Here is a tiny trained network, its code and every weight. The questions are about switching its units off for an input and a target symbol, where a switched-off unit gives its printed mean instead of its output.

import numpy as np


def w(rows, s, z=0):
    codes = np.array(rows[::2]) - 128.0
    scale = np.full(codes.shape[1], s)
    scale[-1] = z or s
    return codes * scale


def norm(h):
    return h / np.sqrt((h * h).mean(-1, keepdims=True) + 1e-5)


def softmax(a):
    e = np.exp(a - a.max(-1, keepdims=True))
    return e / e.sum(-1, keepdims=True)


def log_softmax(a):
    a = a - a.max(-1, keepdims=True)
    return a - np.log(np.exp(a).sum(-1, keepdims=True))


def net(x, mask):
    ids = ['ΘΛΨΩαδμστφ'.index(c) for c in x.split()]
    T = len(ids)
    res = E[ids] + P[:T]
    u = 0
    for l in range(2):
        r = norm(res)
        for j in range(3):
            rows = slice(3 * j, 3 * j + 3)
            q, k, v = (r @ M[l][rows].T for M in (Q, K, V))
            z = softmax(np.where(np.tri(T) > 0, q @ k.T / 3**0.5, -1e9)) @ v
            o = O[l][rows]
            res = res + np.where(mask[u + j], z, o[:, -1]) @ o[:, :-1]
        u += 3
    return log_softmax(norm(res)[-1] @ U[:, :-1].T + U[:, -1])


Q, K, V, O = {}, {}, {}, {}
E = w([
[110,143,97,118,7],'Θ',
[113,122,123,172,116],'Λ',
[117,123,124,159,143],'Ψ',
[109,88,154,185,123],'Ω',
[148,125,114,141,145],'α',
[124,129,110,137,122],'δ',
[134,66,160,131,85],'μ',
[200,195,57,103,194],'σ',
[138,124,124,91,135],'τ',
[97,164,119,125,124],'φ',
],0.018)
P = w([
[130,101,117,101,104],'0',
[199,141,196,254,127],'1',
[206,199,104,216,108],'2',
[140,166,176,182,90],'3',
[145,175,175,180,84],'4',
[149,167,184,182,100],'5',
[135,169,177,187,83],'6',
[143,186,177,173,85],'7',
[145,200,175,170,93],'8',
[138,194,175,169,87],'9',
[144,205,171,156,98],'10',
],0.0079)
Q[0] = w([
[135,165,202,156,162],'0.h0',
[152,156,204,212,173],'0.h0',
[117,204,89,145,135],'0.h0',
[106,111,137,120,63],'0.h1',
[80,143,122,219,147],'0.h1',
[3,131,124,212,173],'0.h1',
[62,147,125,120,98],'0.h2',
[175,88,81,166,91],'0.h2',
[152,91,201,102,120],'0.h2',
],0.011)
K[0] = w([
[91,79,171,90,180],'0.h0',
[134,67,117,57,184],'0.h0',
[121,148,116,105,163],'0.h0',
[113,127,55,45,62],'0.h1',
[12,64,165,203,151],'0.h1',
[2,81,197,180,68],'0.h1',
[48,193,154,128,151],'0.h2',
[167,90,108,125,48],'0.h2',
[223,138,83,145,188],'0.h2',
],0.0098)
V[0] = w([
[169,203,136,221,102],'0.h0',
[160,221,136,155,66],'0.h0',
[154,91,74,94,233],'0.h0',
[203,151,87,65,133],'0.h1',
[89,75,184,19,247],'0.h1',
[53,40,166,89,63],'0.h1',
[178,253,114,108,100],'0.h2',
[60,122,100,95,48],'0.h2',
[84,169,139,206,89],'0.h2',
],0.006)
O[0] = w([
[54,39,162,160,209,178],'0.h0',
[151,41,187,154,176,166],'0.h0',
[173,163,62,133,147,98],'0.h0',
[69,30,253,135,48,93],'0.h1',
[75,157,120,131,127,2],'0.h1',
[198,146,124,31,210,100],'0.h1',
[251,133,66,176,133,158],'0.h2',
[99,186,186,174,203,136],'0.h2',
[195,66,82,221,152,198],'0.h2',
],0.0047,0.0077)
Q[1] = w([
[134,146,45,216,219],'1.h0',
[54,90,46,158,117],'1.h0',
[62,177,223,100,55],'1.h0',
[53,68,169,77,76],'1.h1',
[58,180,89,148,124],'1.h1',
[166,107,117,246,197],'1.h1',
[84,95,125,113,154],'1.h2',
[200,140,40,220,150],'1.h2',
[111,59,153,125,104],'1.h2',
],0.011)
K[1] = w([
[241,240,148,111,81],'1.h0',
[157,136,154,86,126],'1.h0',
[66,66,132,213,190],'1.h0',
[196,144,154,175,106],'1.h1',
[164,151,137,108,205],'1.h1',
[91,128,52,31,157],'1.h1',
[148,87,116,129,117],'1.h2',
[10,129,101,112,206],'1.h2',
[116,211,157,42,93],'1.h2',
],0.011)
V[1] = w([
[94,121,78,243,128],'1.h0',
[164,92,106,2,150],'1.h0',
[70,49,97,147,142],'1.h0',
[83,2,231,115,59],'1.h1',
[1,79,7,137,51],'1.h1',
[78,154,128,48,180],'1.h1',
[209,209,160,139,35],'1.h2',
[153,17,112,76,112],'1.h2',
[67,133,112,95,162],'1.h2',
],0.0091)
O[1] = w([
[116,23,114,81,80,156],'1.h0',
[160,254,60,186,142,93],'1.h0',
[203,67,131,138,112,2],'1.h0',
[26,152,157,163,134,61],'1.h1',
[70,111,6,64,109,42],'1.h1',
[131,253,139,24,42,139],'1.h1',
[144,15,113,172,31,183],'1.h2',
[209,175,55,137,173,17],'1.h2',
[119,147,151,76,156,52],'1.h2',
],0.0084,0.0041)
U = w([
[28,149,222,104,89,98],'Θ',
[149,199,196,168,132,237],'Λ',
[220,106,73,155,148,26],'Ψ',
[59,106,45,146,102,62],'Ω',
[56,126,110,197,187,91],'α',
[144,117,130,39,117,244],'δ',
[133,138,142,126,17,12],'μ',
[190,109,253,89,110,70],'σ',
[154,102,169,114,240,91],'τ',
[73,155,171,90,183,252],'φ',
],0.011,0.0033)

Each question gives the input, a string of symbols that net reads in full, and the target symbol t.
The units are the heads (3 rows each of Q, K, V and O). Each row of codes is followed by its name. A weight is (code - 128) times the scale printed after its matrix; where a second scale follows, it is the last column's (O and U).
mask holds one flag per head, layer by layer. A switched-off head (its flag False) gives its mean, the last column of its rows in O, instead of its output. The means were averaged over made-up inputs and are rounded, as every weight is.
A unit's drop is (log p(t) with every unit on - log p(t) with that unit switched off) / (log p(t) with every unit on - log p(t) with every unit switched off).
The circuit of an input: a set's keep is (log p(t) with only the set's units on - log p(t) with every unit switched off) / (log p(t) with every unit on - log p(t) with every unit switched off). Starting from all 6 units, units are removed one at a time, each time the one whose removal leaves the highest keep (on an exact tie, the one counted first), for as long as the keep stays at least 0.8.
units of the circuit, in order: the units of the circuit, biggest drop first
unit that matters most: the unit with the biggest drop
which heads matter: for each layer, one digit per head in row order, 1 if its drop is at least 0.15 and else 0, layers parted by /
input Λ Ψ τ Θ σ δ Ω Ω τ δ Ψ, target τ: units of the circuit, in order -> [1.h2, 0.h1, 0.h2, 1.h0]
input φ σ α Θ Ψ, target σ: units of the circuit, in order -> [0.h2, 1.h1, 0.h1, 1.h0]
input α φ δ, target Ω: units of the circuit, in order -> [0.h1, 1.h1, 0.h2, 0.h0]
input Ψ σ Λ δ Ψ α, target δ: which heads matter -> 111 / 010
input μ σ φ, target Θ: which heads matter -> 011 / 000
input Λ Ω σ, target τ: which heads matter -> 011 / 101
input Ψ τ Ψ α Λ σ, target δ: which heads matter -> 111 / 010
input τ Ψ Λ Ω, target μ: units of the circuit, in order -> [0.h0, 0.h2, 1.h1]
input μ Θ σ δ δ Λ δ Ω α Λ Λ, target Θ: units of the circuit, in order -> [1.h1, 0.h1, 0.h2, 1.h0]
input μ Ψ Λ, target Θ: unit that matters most -> 0.h2
input Θ δ δ δ Θ δ τ Λ σ σ δ, target α: which heads matter -> 110 / 010
input Ψ α σ σ μ Ψ, target δ: which heads matter -> 111 / 010
input α φ α τ τ φ Λ, target Ω: which heads matter -> 111 / 010
input τ Λ α, target μ: units of the circuit, in order -> [0.h0, 0.h2, 1.h2]
input σ δ δ δ Ψ τ Ω Θ α, target Ψ: units of the circuit, in order -> [0.h2, 1.h1, 0.h1]
input μ δ δ φ Λ Ψ τ Θ σ Ψ, target Θ: units of the circuit, in order -> [1.h1, 0.h2, 0.h1, 1.h0]
input σ φ τ Ψ φ, target Ψ: which heads matter -> 001 / 010
input Λ Λ σ τ α μ Θ τ δ, target τ: units of the circuit, in order -> [1.h2, 0.h2, 0.h1, 1.h0]
input Θ Ψ Ω Θ δ Ψ φ δ Ω, target α: units of the circuit, in order -> [1.h1]
input μ σ σ δ σ δ δ, target Θ: units of the circuit, in order -> [0.h1, 0.h2, 1.h1]
input Θ μ α Λ Λ τ δ, target α: units of the circuit, in order -> [1.h1, 0.h1, 0.h0]
input φ α Θ μ Ω δ Θ Λ α Λ, target σ: units of the circuit, in order -> [0.h2, 0.h1, 1.h1, 1.h0]
input σ φ δ Θ τ Ψ Ψ δ α Ω Ω, target Ψ: which heads matter -> 011 / 010
input μ α α Ω σ δ δ Ψ, target Θ: unit that matters most -> 0.h1
input μ Ψ Ψ Ψ τ α α Λ δ Ψ σ, target Θ: units of the circuit, in order -> [0.h2, 1.h1, 0.h1]
input φ σ μ Λ φ Ψ Ψ Ψ δ, target σ: which heads matter -> 011 / 010
input Ω σ δ, target φ: unit that matters most -> 0.h2
